Below are the code and all the weights of a small trained network. Each question names an input and a class and asks about switching units off, where a switched-off unit gives its printed mean instead of its output.

import numpy as np


def w(rows, s, z=0):
    codes = np.array(rows[::2]) - 128.0
    scale = np.full(codes.shape[1], s)
    scale[-1] = z or s
    return codes * scale


def f(y):
    return y / 2 * (1 + np.tanh(0.7978845608 * (y + 0.044715 * y**3)))


def log_softmax(a):
    a = a - a.max(-1, keepdims=True)
    return a - np.log(np.exp(a).sum(-1, keepdims=True))


def net(x, mask):
    res = np.array(x, float).reshape(1, 8) / 4 @ E
    y = f(res @ A[0][:, :-1].T + A[0][:, -1])
    res = res + np.where(mask, y, B[0][:, -1]) @ B[0][:, :-1]
    return log_softmax(res[-1] @ U[:, :-1].T + U[:, -1])


A, B = {}, {}
E = w([
[176,43,132,3,175,38,59],'x0',
[139,116,147,143,132,129,129],'x1',
[107,130,109,112,98,139,101],'x2',
[174,179,168,42,161,196,91],'x3',
[111,129,131,122,112,132,111],'x4',
[138,106,159,147,139,126,136],'x5',
[207,165,149,112,41,31,166],'x6',
[107,152,139,117,152,104,134],'x7',
],0.011)
A[0] = w([
[30,26,78,154,242,155,100,172],'neuron 1',
[110,113,116,102,123,151,102,111],'neuron 2',
[148,107,138,164,94,71,101,107],'neuron 3',
[79,167,131,179,174,219,113,91],'neuron 4',
[102,182,131,162,52,150,206,179],'neuron 5',
[142,161,130,197,75,149,163,2],'neuron 6',
[92,97,71,221,168,90,140,26],'neuron 7',
[182,169,204,71,100,179,90,79],'neuron 8',
[137,139,73,132,76,214,96,111],'neuron 9',
[180,89,96,91,69,2,114,97],'neuron 10',
[219,222,192,111,64,110,146,115],'neuron 11',
[114,153,170,114,184,119,159,142],'neuron 12',
[161,133,148,81,181,118,103,100],'neuron 13',
[135,173,164,127,144,243,139,146],'neuron 14',
[70,184,155,238,63,144,163,174],'neuron 15',
],0.0098,0.0065)
B[0] = w([
[128,89,68,112,149,138,85,236],'neuron 1',
[157,128,121,159,131,141,128,139],'neuron 2',
[193,125,181,179,101,166,140,168],'neuron 3',
[253,156,205,136,76,74,127,194],'neuron 4',
[133,117,95,113,166,146,83,227],'neuron 5',
[84,63,98,128,165,108,158,176],'neuron 6',
[156,127,110,54,135,184,102,171],'neuron 7',
[81,85,115,124,149,164,70,175],'neuron 8',
[108,133,139,178,88,110,119,163],'neuron 9',
[88,134,171,149,82,70,239,241],'neuron 10',
[82,96,1,130,134,162,68,211],'neuron 11',
[132,132,148,109,118,148,117,143],'neuron 12',
[118,112,100,106,192,115,81,174],'neuron 13',
[189,198,206,135,36,99,147,193],'neuron 14',
[115,87,82,69,182,160,79,253],'neuron 15',
],0.0086,0.014)
U = w([
[169,161,29,80,140,156,114,255],'0',
[92,86,12,106,139,90,164,5],'1',
[176,255,189,124,48,76,223,152],'2',
],0.0099,0.0004)

Each question gives the input, the list of numbers given to net, and the class t.
The units are the neurons (one row each of A and B). Each row of codes is followed by its name. A weight is (code - 128) times the scale printed after its matrix; where a second scale follows, it is the last column's (A, B and U).
mask holds one flag per neuron, in row order. A switched-off neuron (its flag False) gives its mean, the last column of its row in B, instead of its output. The means were averaged over made-up inputs and are rounded, as every weight is.
A unit's drop is (log p(t) with every unit on - log p(t) with that unit switched off) / (log p(t) with every unit on - log p(t) with every unit switched off).
The circuit of an input: a set's keep is (log p(t) with only the set's units on - log p(t) with every unit switched off) / (log p(t) with every unit on - log p(t) with every unit switched off). Starting from the 12 units with the biggest drops (on a tie, the unit counted first), units are removed one at a time, each time the one whose removal leaves the highest keep (on an exact tie, the one counted first), for as long as the keep stays at least 0.8.
units of the circuit, in order: the units of the circuit, biggest drop first
k most important neurons: the k neurons with the biggest drops, biggest first
drop when u is switched off: that unit's drop, to one decimal
input [-7,8,8,-3,1,-6,-8,0], class 0: most important neuron	(neuron 15)
input [2,-1,8,4,5,-8,7,7], class 1: units of the circuit, in order	(neuron 11; neuron 10)
input [0,-3,1,4,3,-6,-3,8], class 2: units of the circuit, in order	(neuron 15; neuron 11)
input [-6,-3,4,-8,1,-4,-4,7], class 0: 2 most important neurons	(neuron 7; neuron 4)
input [0,3,6,-4,0,0,-6,5], class 0: units of the circuit, in order	(neuron 10; neuron 4)
input [2,-4,-3,-1,-4,8,2,-2], class 2: units of the circuit, in order	(neuron 15; neuron 1)
input [0,8,-8,-8,8,-2,-8,-6], class 0: units of the circuit, in order	(neuron 7; neuron 10)
input [-5,8,0,-1,5,4,5,3], class 1: 2 most important neurons	(neuron 6; neuron 4)
input [1,-1,-7,2,-2,-6,4,1], class 1: 2 most important neurons	(neuron 11; neuron 14)
input [4,-8,1,0,-8,-4,8,-3], class 2: 3 most important neurons	(neuron 10; neuron 15; neuron 1)
input [1,4,4,-6,-5,5,3,-4], class 2: 2 most important neurons	(neuron 11; neuron 1)
input [-6,4,-1,3,5,-1,-4,6], class 2: 2 most important neurons	(neuron 14; neuron 4)
input [6,-7,-7,-2,0,-7,7,5], class 2: 2 most important neurons	(neuron 10; neuron 15)
input [-1,2,-5,-1,1,5,8,1], class 1: units of the circuit, in order	(neuron 11)
input [-2,2,6,-7,-3,2,-3,-5], class 0: drop when neuron 10 is switched off	0.5
input [5,-1,7,5,-7,1,2,-4], class 1: drop when neuron 10 is switched off	0.2
input [2,8,6,3,-5,-5,5,7], class 1: drop when neuron 14 is switched off	0.1
